(in the rows, 128 means zero)
Each row of numbers belongs to one of the things below and depends on some of the facts about them. Some rows are named. Which thing is each other row?

There are 2 kinds of fact about the things: Ξ, Ψ.
babal (Ξ roli) (Ψ roli)
babros (Ψ zufepi)
boklan (Ψ bedaplik)
brada (Ξ greskiflil) (Ψ boklan)
bratis (Ψ nedepo)
breplar (Ψ stonal)
bristabu (Ξ stules) (Ψ roli)
brufle (Ξ klazubrol) (Ψ flebur)
brulal (Ψ trulam)
devir (Ξ greskiflil) (Ψ grutrabrek)
dipum (Ξ nakatrok) (Ψ boklan)
dobru (Ξ tubom) (Ψ zufepi)
dravir (Ψ roli)
driflo (Ξ stonal) (Ψ kadrun)
drites (Ψ bedaplik)
drodreflor (Ψ flebur)
drosem (Ψ ferudin)
drutor (Ξ nakatrok) (Ψ pasun)
duskim (Ξ taflam) (Ψ skeske)
ferudin (Ψ flebur)
fetrar (Ξ gremistun) (Ψ stiso)
fifos (Ξ kadrun) (Ψ roli)
fizopir (Ξ rople) (Ψ gotrum)
flaginan (Ξ tubom) (Ψ pasun)
flebrul (Ξ ferudin) (Ψ dravir)
flutram (Ψ drites)
foli (Ξ taflam) (Ψ stostadrun)
fotrilir (Ξ dravir) (Ψ tubom)
fuskol (Ψ gotrum)
fustibir (Ξ plalam) (Ψ pasun)
gaka (Ξ babros) (Ψ grotri)
gasodo (Ξ ferudin) (Ψ grotri)
gatok (Ξ gremistun) (Ψ drites)
gatral (Ξ roske) (Ψ fuskol)
genal (Ξ grotri) (Ψ greskiflil)
getri (Ξ drites) (Ψ stifek)
gite (Ξ nakatrok) (Ψ roli)
gobis (Ψ stostadrun)
godro (Ξ roske) (Ψ stonal)
govem (Ξ grotri) (Ψ neskam)
grakegram (Ψ neskam)
grasul (Ξ mume) (Ψ trulam)
gremistun (Ψ zufepi)
greskiflil (Ψ grotri)
gritre (Ξ roske) (Ψ nedepo)
grobrun (Ψ stifek)
grutrabrek (Ψ gotrum)
guklavom (Ψ bedaplik)
kadrun (Ψ bedaplik)
kiflem (Ξ stules) (Ψ grutrabrek)
kikloklo (Ξ vibak) (Ψ trulam)
kisti (Ψ grotri)
klazubrol (Ξ moni) (Ψ kisti)
klidir (Ξ stifek) (Ψ pasun)
klomom (Ψ stostadrun)
klopom (Ψ numel)
klosak (Ξ boklan) (Ψ gotrum)
komepar (Ψ pasun)
koplam (Ψ greskiflil)
latem (Ξ klazubrol) (Ψ rodi)
lefan (Ψ gotrum)
logem (Ξ stonal) (Ψ stifek)
loril (Ξ gotrum) (Ψ stostadrun)
lugrik (Ξ pasun) (Ψ guklavom)
madri (Ψ flebur)
miges (Ξ numel) (Ψ skeske)
moni (Ψ drites)
mose (Ξ gobis) (Ψ flebur)
mume (Ξ neskam) (Ψ plalam)
munus (Ξ rodi) (Ψ flebur)
mupu (Ψ gremistun)
nakatrok (Ψ kadrun)
nedepo (Ψ flebur)
neplanor (Ξ tudin) (Ψ gotrum)
notal (Ξ plalam) (Ψ gremistun)
nupupli (Ψ gobis)
pasun (Ψ zufepi)
plalam (Ψ roli)
plodun (Ξ plalam) (Ψ tubom)
plosketul (Ξ lugrik) (Ψ tubom)
plostuk (Ψ zufepi)
pluku (Ξ rople) (Ψ trulam)
pluru (Ξ fuskol) (Ψ kadrun)
porir (Ξ roli) (Ψ grotri)
rakla (Ψ madri)
rakom (Ξ grutrabrek) (Ψ drites)
rebi (Ψ stiso)
rigres (Ψ grotri)
rodi (Ψ gotrum)
rogobi (Ψ kisti)
rople (Ψ numel)
roske (Ξ flebur) (Ψ numel)
seflum (Ψ boklan)
siduk (Ψ gobis)
sosek (Ξ kisti) (Ψ flebur)
stabam (Ψ kadrun)
stasodras (Ψ plalam)
stelan (Ξ rakla) (Ψ rodi)
stifek (Ψ stostadrun)
stilir (Ξ guklavom) (Ψ greskiflil)
stiso (Ψ numel)
stules (Ψ tubom)
taflam (Ψ plalam)
tenum (Ξ boklan) (Ψ stifek)
trulam (Ψ bedaplik)
tubom (Ψ drodreflor)
tudin (Ξ gobis) (Ψ grutrabrek)
tudral (Ξ nakatrok) (Ψ rople)
vaklem (Ξ gritre) (Ψ stifek)
vaso (Ξ gobis) (Ψ skeske)
vebrer (Ξ trulam) (Ψ grotri)
vibak (Ξ stiso) (Ψ stiso)
vidam (Ξ skeske) (Ψ greskiflil)
volum (Ξ rople) (Ψ boklan)
vudrigra (Ψ roli)
zagra (Ξ foli) (Ψ stonal)
zese (Ψ flebur)
zupi (Ξ tudin) (Ψ grotri)
zuvukis (Ψ grutrabrek)

Known rows:
boklan: [109 105 137 133 129 144 149 108 129 132 112 113 123 114 138 127 149 131
 142 104 147 114 124 107 119 125 135 138 116 128 128 137 124 145 136 122
 136 133 135 131 122 103 113 134 118 129 139 110]
getri: [138 155 124 130 127 169 112 137 121 139 145 129 132 130 133 132 142 120
 126 117 127 104 113 131 140  82 107 131  87 128 132 120 143 114 126  96
 113 107 138 148 104 108 108 131 124 128 133 132]
stostadrun: [118 124 133 126 130 145 127 114 117 130 122 107 136 116 124 127 146 123
 104 107 134 115 118 114 150 112 130 133  96 128 142 123 123 119 133 106
 124 117 124 132 118 101 130 133 115 120 138 119]
mose: [104 135 125 137 139 109 134 135 136 122 142 102 137 141 131 130 130 122
 163 111 134 155 144 142 137 148 137 133 102 131 106 119 124  91 120 130
 129 132 119 131 114 113 123 126 136 126 138 128]
bratis: [136 127 123 138 131 119 123 127 127 127 119 123 133 130 138 132 130 124
 176 114 142 148 153 146 146 132 149 127 110 125 122 116 109 104 126 130
 125 132 105 126 122 126 123 119 133 125 126 134]
plodun: [138 137 106 118 125 117 108 124 142 123 122 139 145 153 143 139 128 125
 251 105 147 178 178 169 167 140 164 122 118 128 115 121 105 103 113 131
 122 132  72 115 115 100  91 129 154 115 127 149]
grasul: [116 120 133 137 128 148 150 124 145 136 126 136 114 129 149 132 144 135
 171 113 148 117 127 115  95 121 122 139 124 128 112 139 135 156 129 129
 137 138 153 139 117 117  97 134 130 139 135 118]
mume: [162 134 136 119 133  76 146 123 136 139 132 177 134 130 105 131 132 118
  91 143 135 132 120 112 126 173 115 135 108 129 145 126 125 127  93 132
 133 128 129 129 106 149 139 124 111 141 143 149]
greskiflil: [ 82 105 133  97 134 122 116 130 121 112 127  95 131 116 124 134 135 127
  70 108 139 122 146 115 145  95 141 136 102 123 143 132 102 139 133 116
 127 138 138 130 127 105 160 124 127 139 140 119]
grotri: [ 94 109 135 107 133 126 122 123 121 118 123  99 133 115 123 132 137 127
  84 109 137 124 137 113 145 109 139 135 103 125 142 130 108 134 133 116
 128 133 132 129 126 108 152 127 123 131 139 119]
porir: [ 96 125 130 102 133 121 113 144 134 117 140 116 127 129 127 139 127 129
  92 119 135 129 145 123 131 100 128 136 106 123 132 129 113 141 125 122
 127 137 149 137 121 123 149 124 136 142 135 131]
zupi: [ 82 125 130 108 137 113 120 147 136 113 149 105 130 133 124 135 126 126
  92 114 134 135 146 129 128 109 126 137 100 125 121 129 118 125 123 122
 127 139 148 137 118 117 149 127 139 144 139 126]
pluku: [103 122 127 142 128 126 163 135 152 127 119 155 106 124 147 128 142 143
 155 116 150 115 141  99 101 127 113 136 119 139 116 133 124 151 153 115
 138 141 150 143 114 123  81 140 125 135 132 116]
rodi: [120 114 143 134 130 144 134 119 122 122 118  89 137 116 117 132 143 137
  82 105 118 147 126 115 148 157 132 132 109 127 129 135 119 142 130 113
 134 118 125 127 130 114 163 136 107 112 121 108]
dobru: [103 143 141 133 132 118 108 123 140 132 129 124 135 120 115 137 114 128
 132 120 130 135 112 116 138 117 129 136 112 121 130 110 121 125 135 124
 131 127 146 144 136 143 128 136 137 116 136 137]
numel: [113 115 138 124 131 123 132 111 121 126 117 108 136 114 119 128 141 126
  97 110 135 126 123 109 148 134 137 134 104 127 142 125 115 127 130 117
 131 125 124 128 124 111 141 132 115 121 139 120]
plostuk: [108 133 143 144 130 114 108 120 134 130 123 126 134 112 113 131 112 125
 124 113 135 131 114 124 138 114 132 135 110 117 129 110 117 118 140 123
 127 127 140 141 138 148 134 136 134 123 132 129]

Which thing is each row?
No name comes twice in this set of rows, the named rows included.
[ 89 147 144 127 123 109  82 109 155 128 130 145 148 118  95 137  97 126
 147 104 135 146 102 126 152 108 130 136 116 112 129 110 119 133 139 117
 128 123 136 142 144 140 114 161 154 111 138 141]	fustibir
[129 145 128 127 129 150 118 133 127 135 139 127 131 129 130 134 138 124
 122 117 129 117 120 125 137 103 116 132  97 127 131 122 134 122 125 108
 121 115 138 143 111 115 119 131 126 127 133 132]	loril
[168 123 139 131 131  72 148 119 131 136 126 180 132 121 103 125 131 115
  80 136 140 128 122 120 125 170 118 134 105 125 144 125 120 118  98 132
 129 128 123 126 107 154 147 124 108 149 139 141]	stasodras
[ 98 132 134 135 138 112 136 134 137 122 147 107 135 133 120 129 129 123
 118 112 131 142 127 130 128 143 122 136  99 129 112 124 130 106 120 123
 130 130 137 136 115 118 135 134 130 133 140 122]	vaso
[127 106 134 143 128 145 151 118 136 140 117 138 111 117 150 125 135 133
 176 111 148 110 126 128  96 114 122 140 122 124 112 144 132 151 135 130
 136 136 143 141 125 119 112 128 127 145 132 112]	moni
[133 134 120 116 136 122 123 128 130 137 124 121 130 133 141 136 121 131
 186 126 125 142 140 139 145 131 136 132 113 129 126 128 120 124 122 131
 132 126 116 139 130 115 132 115 133 116 131 140]	brufle
[116 136 138 128 131 136 123 133 134 129 134 123 133 130 121 141 139 125
 108 121 136 134 128 112 129 127 130 133 111 126 129 121 123 133 118 121
 128 130 145 135 119 138 122 130 126 128 135 134]	zagra
[115 137 141 132 130 143 122 134 132 129 134 121 135 130 120 144 143 123
 102 121 137 134 128 108 125 126 133 133 112 126 129 119 123 133 115 120
 127 132 149 133 116 145 116 129 125 130 136 135]	duskim
[ 84 105 133 101 133 122 118 128 122 113 126  96 131 115 123 133 136 128
  70 107 139 123 145 114 145  99 141 136 101 123 143 130 103 136 135 117
 127 137 136 129 126 105 158 125 126 138 139 118]	kisti
[113 132 138 139 134 134 135 139 137 121 143  98 134 133 119 135 133 134
 102 112 115 157 129 129 130 160 118 133 107 128 108 133 132 129 119 119
 134 122 140 135 121 125 154 136 122 123 123 117]	neplanor
[115 135 133 137 131 120 142 147 143 116 127 129 124 126 120 135 132 145
  86 119 118 149 143 106 139 157 112 128 108 137 124 127 117 141 144 104
 134 124 138 140 122 137 137 139 115 116 115 120]	fizopir
[141 120 145 150 128 150 131 137 130 121 128 102 131 122 117 136 134 141
  82 109 111 160 131 134 134 163 120 129 113 122 112 139 126 146 125 115
 133 117 135 132 129 140 175 136 112 124 105 109]	zuvukis
[146 137 143 133 127 129 120 128 137 118 136  94 123 138 148 133 147 144
  89 119 107 159 133 122 146 157 117 132 117 122 115 116 130 150 121 128
 130 121 157 130 111 121 179 143 116 114 106 119]	gatral

Now the same things, written a new way:
Named rows:
kisti: [101 133 111 111 114  86 141 147 122 150 146 125 149 123 159 147 115 112
 129 115 149 129  89 168 139 125 132 111 100]
rogobi: [126 117 128 116 114 109 133 102 119 137 145 132 160 121 146 135 109 124
 121 138 160 112  94 175 168 116 135 124 107]
fustibir: [164 108 145 179  46 138 106 157 115  74 154 157 193 135 116  67 200 186
 145 110 100 167 173 143  84 133  70 100 113]
stabam: [124 141 135  88 110 154 122  88 139  92 142 128 138 116 129 163 135 132
 110 137 152 132 133 121 120 128 137 147 165]
flebrul: [126 129 167 128 118 113 141 130 147 131 104 154  96 114  95 133 119 153
 120 115 113 112 136 121 140 123 126 131 128]
plostuk: [129 124 159 149 133 127 129 136 121  97 166 125 158 117 122 111 122 142
 121 148 138 144 136 135 117 152 142 139 122]
breplar: [135 118 146 131 138 119 129 111 132 120 143 129 139 127 125 131 119 128
 124 131 144 128 134 131 123 132 139 135 122]
kikloklo: [118 147 120  90  93 175 119 100 128  98 111 134 110 116 125 142 144 141
 110 133 130 124 124 119 137 123 120 144 172]
fizopir: [ 50 132 122 203 156 189  81  69  72 155 103 122 104 182  93 158 117 152
 150 146 131 168 153  77 146 103 115 109 107]
klidir: [124 133 156 162 117 147 126 161 102  86 158 126 153 112 114  81 129 160
 118 157 115 147 130 137 126 159 129 137 130]
neskam: [105 136 121 122 133  95 138 158 131 134 143 121 130 129 140 144 125 116
 132 109 136 141 117 129 100 141 134 121 114]
grutrabrek: [114 119 111 175 153  95 117 135 130 164 142 110 111 130 139 152 137 101
 152 103 148 148 127 104  94 161 116 119 138]
flebur: [145 143 136 117 152  96 130 167 132 143 137 114 145 141 148 155 133 100
 139 116 102 132 111 117 106 124 135 101 104]
stules: [190 124 132 126 178 173 123 135 142 133 103  95 163 148 121 147 145 105
 117 125 112  85 116 117 104 124 167 110  65]
logem: [133 108  99 113 148 115 127 102 114 109 107 134  96 170 131  54 103 129
 134 129 136 135 144 122 133 106 122 161 126]
zupi: [128 117  95 137 101 127 142 126 102 149 121 141 139 102 149 114 124 105
 128 133 133  84 140 166 204 115 137 124 129]
skeske: [108 135 124 122 133  94 136 156 132 135 143 124 133 129 138 145 124 116
 132 110 135 142 122 128 102 139 135 121 115]

Rows to name:
No name comes twice in this set of rows, the named rows included.
[112 126 117 158 148  93 125 141 132 152 143 115 119 130 139 149 131 106
 144 105 143 147 125 113  97 154 123 118 129]	gotrum
[128 128 169 160 129 134 128 152 113  81 181 123 173 113 119  94 122 152
 116 159 134 154 138 140 112 164 144 143 122]	komepar
[ 32 155 126 148 149 137 110 129  91 143 129 126 130 177 111 178 107 144
 139 125 132 179 145 102 112 102 140 101  76]	rople
[101 136 110 113 118  91 138 152 123 144 138 126 142 125 152 143 117 115
 128 112 146 129  93 157 129 132 131 115 105]	grotri
[165 107 137 175  48 135 107 152 119  81 149 157 187 135 118  74 200 183
 148 102 102 161 173 143  85 126  70  99 112]	notal
[128 127 162 155 131 130 130 146 116  90 172 122 167 114 120 103 121 148
 117 155 135 150 136 138 114 158 143 143 123]	mupu
[ 97 134 106 108 110  87 142 147 118 148 140 127 147 123 158 143 114 117
 128 114 152 125  80 173 145 126 130 112  98]	greskiflil
[137 105 102 114 150 112 127  99 117 112 113 135 101 170 134  58 102 127
 136 134 136 139 150 122 132 103 122 160 125]	getri
[138 108 127 119 151 105 129 100 130 112 140 130 128 154 132  97 104 123
 131 131 150 139 147 126 121 117 137 152 120]	klomom
[141 116 151 134  67  62 134 163 168 131 132 172 148 135 113 154 180 155
 153  53 109 150 173 129  62 109  87  83  93]	plalam
[188 128 121 130 169 185 122 141 135 141  85  99 149 149 120 133 154 110
 121 128  93  82 117 115 118 116 152 102  74]	fotrilir
[229 101 110 148  98 175 101 139 146 129  84 129 189 172 121 119 223 137
 149  79  77 100 158 121  74  88  92  64  56]	plodun

Now the same things, written a new way:
Named rows:
rebi: [126 124 119 134 114 115 122 127 116 126 137 130 122 126 133 117 120 116
 134 132 132 138 113 122 133 131 118 122 124]
godro: [145 121 122 121 112 111 127 144 131 125 141 131 144 125 129 118 124 129
 144 157 150 122 119 196 132 138 151 129 124]
gritre: [133 120 120 145 105 123 121 141 144 125 155 132 153 126 125 114 121 136
 130 158 140 124 113 208 105 152 161 129 123]
zuvukis: [125 123 116 124 129 119 121 126 109 126 145 129 111 129 136 109 119 129
 168 132 128 135 112 191 154 134 106 128 123]
dravir: [119 122 151 131 129 136 157 125 127 135 137 130 103 127 125 122 132 118
 139 132 130 178 127 114 101 131 122 131 141]
stifek: [124 121 116 116 122 152 119 119 107 129 143 140 105 133 122 113 126 112
 151 138 132 122 159 105 103 129 221 123 141]
kadrun: [133 120 123 115 128 113 157 120 118 134 138 132 103 125 125 115 135 138
 123 132 130 122 113 104 102 132 126 112 123]
vidam: [119 127 123 125 104 111 121 121 108 126 136 143 121 128 130 154 125 120
 121 135 165 121 117 127 159 130 106 131 123]
mume: [120 127 129 140 119 113 135 152 125 128 135 130 131 127 128 127 120 114
 135 132 129 184 113 118 129 131 125 127 128]
loril: [130 122 115 122 118 118 119 137 109 126 139 131 111 133 159 121 119 112
 139 135 130 123 124 104 123 132 152 121 128]
drodreflor: [119 120 127 155 109 188 124 118 131 128 147 132 116 147 124 113 126 143
 117 132 129 123 118 111 104 164 105 122 133]
rodi: [119 120 128 116 141 150 129 119 108 131 144 130 104 128 125 107 121 145
 180 132 132 128 118 197 107 135 106 132 123]
latem: [133 131 120 130 109 112 150 123 108 128 151 133 110 129 172 108 129 141
 171 132 128 123 113 125 157 139 106 132 123]
brulal: [138 121 116 121 118 112 131 122 118 127 139 130 133 126 123 120 120 123
 124 132 131 126 113 104 123 132 124 113 124]
drites: [133 119 123 115 128 112 157 120 118 134 138 132 103 125 126 116 134 138
 123 132 130 122 113 105 102 132 125 112 123]
rople: [120 121 144 115 135 144 137 119 107 126 144 137 103 125 125 109 121 127
 115 143 132 159 116 123 101 129 123 113 144]
plostuk: [147 121 122 140 116 125 123 118 125 127 136 133 129 129 137 107 119 116
 130 132 151 140 112 124 147 130 117 115 130]

Name these rows:
No name comes twice in this set of rows, the named rows included.
[126 124 137 113 116 117 119 119 116 126 135 173 105 140 123 107 145 114
 125 135 133 122 125 122 104 130 156 123 133]	gobis
[119 124 152 136 127 135 159 126 130 135 136 129 102 128 126 121 130 117
 140 132 130 194 125 116 101 130 131 132 140]	roli
[144 120 126 130 106 112 124 137 137 126 148 133 130 125 123 112 121 126
 146 159 137 130 114 224 125 132 190 131 123]	roske

The same things again, as new rows of numbers:
Some rows with their names:
loril: [137 126 131 111 124 130 137 132 136 132 138 153 144 136 102 141 116 137
 138 133 124 122 142 120 141 154 157 135]
vaklem: [141 128 126  79 120 118 148 121 142  99 133 162 147 120 112 150 119 128
 135 138 119 116 131 109 157 171 189 173]
brufle: [126 159 133 131 109 123 128 152 125 112 121 152 130 152  79 128 125 122
 133 138 118 137 123 123 130 137 131 127]
plosketul: [121 189 134 150  96  78 121 142 118 140 119 124 136 141  76 121 140 127
 115 141  92 125 129 138 119 134 171 159]
gite: [145 113 137 168 102 149 127 123 107 113 140 111 139 137 114 129 111 192
 135 144 127 164 126 118 136 125 128 165]
porir: [129 123 143 157 128 123 126 123 115  98 143 141 137 123 100 136 115 114
 140 122 111 128 120 127 138 126 124 115]
gatral: [140 125 123 189 123  82 148 145 120  89 115 138 140 133 121 145 106 105
 143 152 138 123 106 135 149 121 117 199]
vidam: [124 120 151 178 131 121 124 112 110  81 148 140 134 117  99 137 117 107
 138 112 105 125 111 129 140 123 122 103]
nakatrok: [127 129 137  42 113 108 138 130 126 114 126  80 125 147 153 129  89 206
 127 112 128 163 126 131 134  85 120 145]
rople: [119 125 100 114 146 131 141 171 100 157 154 130 142 130 141 114 111 126
 151 113 118 128 131 125 125 150 144 176]
grakegram: [137 127 124 129 126 124 132 138 122 121 134 129 139 140 114 131 113 127
 141 133 118 137 133 125 134 129 131 141]
nupupli: [136 126 127 101 127 132 142 125 141 132 139 153 143 146 108 142 119 144
 140 130 125 120 150 117 145 165 178 134]
dravir: [139 111 111 139 127 145 132 123 118 115 131 105 130 149 112 118 129 139
 153 145 112 151 139 120 135 123 136 146]
gobis: [128 122 115 118 130 139 141 124 142 111 134  77 134 167 141 140 124 128
 106 127 125 102 152 118 133 194 168 123]
gotrum: [134 126 119 170 133 105 141 141 122 120 128 124 135 160 120 131 109 127
 148 135 132 135 135 135 136 123 126 145]
drites: [128 125 125  40 127 114 137 140 135 127 122 105 128 135 126 129 111 143
 139 125 118 139 131 131 133  95 120 130]
ferudin: [126 154 118 133 122 103 132 135 120 121 125 117 132 158 108 120 124 127
 134 130 103 141 139 130 128 130 156 144]

Rows to name:
No name comes twice in this set of rows, the named rows included.
[131 163 120 123 108  83 134 134 117  85 115 120 137 125 110 128 128 106
 123 142  93 135 112 125 138 129 166 198]	gritre
[125 117 143 171 124 135 124 125 120  90 141  87 135 128 119 142 123 104
 104 125 117 100 118 125 129 162 118 110]	zupi
[129 116 122 234 130 101 144 150 129 114 120  73 132 174 139 144 112 113
 113 145 157  94 130 143 129 160 104 144]	tudin
[133 150 113 111 118  91 138 130 117  76 118 116 136 131 125 128 121 107
 131 138  97 141 114 122 141 128 160 195]	flebur
[116 191 122 145 106  73 126 135 117 127 117 109 130 162  91 113 138 128
 120 133  87 134 136 139 118 131 182 153]	stules
[133 126 129  71 124 118 134 141 131 128 127 116 133 131 118 132 112 138
 138 130 120 134 130 128 134 106 120 135]	bedaplik

